Here is a tiny trained network, its code and every weight. The questions are about switching its units off for an input and a class, where a switched-off unit gives its printed mean instead of its output.

import numpy as np


def w(rows, s, z=0):
    codes = np.array(rows[::2]) - 128.0
    scale = np.full(codes.shape[1], s)
    scale[-1] = z or s
    return codes * scale


def norm(h):
    return h / np.sqrt((h * h).mean(-1, keepdims=True) + 1e-5)


def f(y):
    return y / 2 * (1 + np.tanh(0.7978845608 * (y + 0.044715 * y**3)))


def log_softmax(a):
    a = a - a.max(-1, keepdims=True)
    return a - np.log(np.exp(a).sum(-1, keepdims=True))


def net(x, mask):
    res = np.array(x, float).reshape(1, 7) / 4 @ E
    u = 0
    for l in range(2):
        y = f(norm(res) @ A[l][:, :-1].T + A[l][:, -1])
        res = res + np.where(mask[u : u + 8], y, B[l][:, -1]) @ B[l][:, :-1]
        u += 8
    return log_softmax(norm(res)[-1] @ U[:, :-1].T + U[:, -1])


A, B = {}, {}
E = w([
[97,129,61,54,254,131,131,99],'x0',
[153,156,43,182,167,147,97,183],'x1',
[129,206,168,163,175,164,67,238],'x2',
[198,175,185,29,107,150,95,153],'x3',
[197,160,104,214,84,61,106,88],'x4',
[155,120,148,83,231,137,153,61],'x5',
[179,140,194,173,126,16,191,181],'x6',
],0.0056)
A[0] = w([
[126,130,148,9,164,186,124,141,141],'0.n0',
[119,132,190,123,26,148,69,168,180],'0.n1',
[112,185,121,138,182,128,77,194,168],'0.n2',
[80,128,99,44,146,145,121,139,41],'0.n3',
[191,181,136,125,125,94,82,126,53],'0.n4',
[72,105,136,126,126,92,133,52,121],'0.n5',
[107,118,166,170,41,146,100,148,83],'0.n6',
[119,160,88,165,156,69,115,143,5],'0.n7',
],0.011,0.0023)
B[0] = w([
[152,62,120,63,43,192,200,37,250],'0.n0',
[122,106,139,132,53,193,170,110,254],'0.n1',
[42,91,154,163,167,148,191,134,221],'0.n2',
[176,124,198,98,133,170,128,41,192],'0.n3',
[157,201,137,51,179,159,186,132,175],'0.n4',
[118,106,148,85,86,187,254,144,188],'0.n5',
[89,179,80,116,98,139,194,62,209],'0.n6',
[98,64,81,191,135,242,118,130,155],'0.n7',
],0.0087,0.0069)
A[1] = w([
[90,67,137,22,152,160,67,79,95],'1.n0',
[138,27,144,64,155,171,158,16,130],'1.n1',
[153,255,122,63,135,189,112,199,255],'1.n2',
[78,89,206,145,137,99,166,136,77],'1.n3',
[235,180,122,61,114,107,82,108,119],'1.n4',
[82,136,76,122,2,87,153,166,152],'1.n5',
[200,156,189,95,119,67,153,108,74],'1.n6',
[154,119,99,70,166,103,170,169,113],'1.n7',
],0.0097,0.0025)
B[1] = w([
[158,116,218,173,102,77,187,91,173],'1.n0',
[152,151,121,173,68,136,150,108,251],'1.n1',
[228,80,152,127,95,110,150,30,153],'1.n2',
[165,132,137,121,63,142,1,217,146],'1.n3',
[186,186,73,99,159,29,81,165,141],'1.n4',
[150,86,196,90,115,138,178,64,182],'1.n5',
[179,134,95,76,150,66,100,164,145],'1.n6',
[187,98,110,161,63,159,83,109,134],'1.n7',
],0.0099,0.014)
U = w([
[117,88,143,123,53,159,244,71,238],'0',
[32,111,55,149,177,149,78,190,57],'1',
[173,133,107,72,106,7,70,123,3],'2',
],0.013,0.0029)

Each question gives the input, the list of numbers given to net, and the class t.
The units are the neurons (one row each of A and B). Each row of codes is followed by its name. A weight is (code - 128) times the scale printed after its matrix; where a second scale follows, it is the last column's (A, B and U).
mask holds one flag per neuron, layer by layer. A switched-off neuron (its flag False) gives its mean, the last column of its row in B, instead of its output. The means were averaged over made-up inputs and are rounded, as every weight is.
A unit's drop is (log p(t) with every unit on - log p(t) with that unit switched off) / (log p(t) with every unit on - log p(t) with every unit switched off).
most important unit: the unit with the biggest drop
k most important neurons: the k neurons with the biggest drops, biggest first
top k neurons in layer l: the k neurons of layer l with the biggest drops, biggest first
drop when u is switched off: that unit's drop, to one decimal
input [4,5,6,0,5,2,-4], class 1: most important unit : 0.n2
input [3,3,-4,2,6,1,1], class 2: 3 most important neurons : 0.n2, 0.n1, 0.n0
input [0,-5,0,0,6,6,0], class 2: 4 most important neurons : 0.n0, 0.n1, 1.n6, 0.n2
input [-1,3,0,-6,5,-2,-1], class 1: 3 most important neurons : 0.n7, 0.n0, 0.n1
input [2,5,-8,8,8,-8,2], class 2: 2 most important neurons : 1.n4, 0.n2
input [1,0,5,0,5,7,7], class 2: top 3 neurons in layer 0 : 0.n0, 0.n4, 0.n1
input [2,-8,8,-8,5,8,6], class 1: top 2 neurons in layer 0 : 0.n0, 0.n7
input [1,-8,1,3,8,-4,7], class 2: top 2 neurons in layer 0 : 0.n2, 0.n0
input [7,2,-2,-8,3,-8,-4], class 1: 2 most important neurons : 0.n0, 0.n1
input [7,0,3,-6,6,6,0], class 1: top 3 neurons in layer 0 : 0.n0, 0.n3, 0.n1
input [-2,3,3,-4,-2,6,7], class 1: drop when 0.n7 is switched off : 0.0
input [5,7,0,-7,-7,4,7], class 1: drop when 0.n0 is switched off : 0.2
input [5,0,7,-3,-2,0,2], class 1: drop when 1.n5 is switched off : 0.1
input [5,-4,6,-3,-8,-7,8], class 1: most important neuron : 1.n3
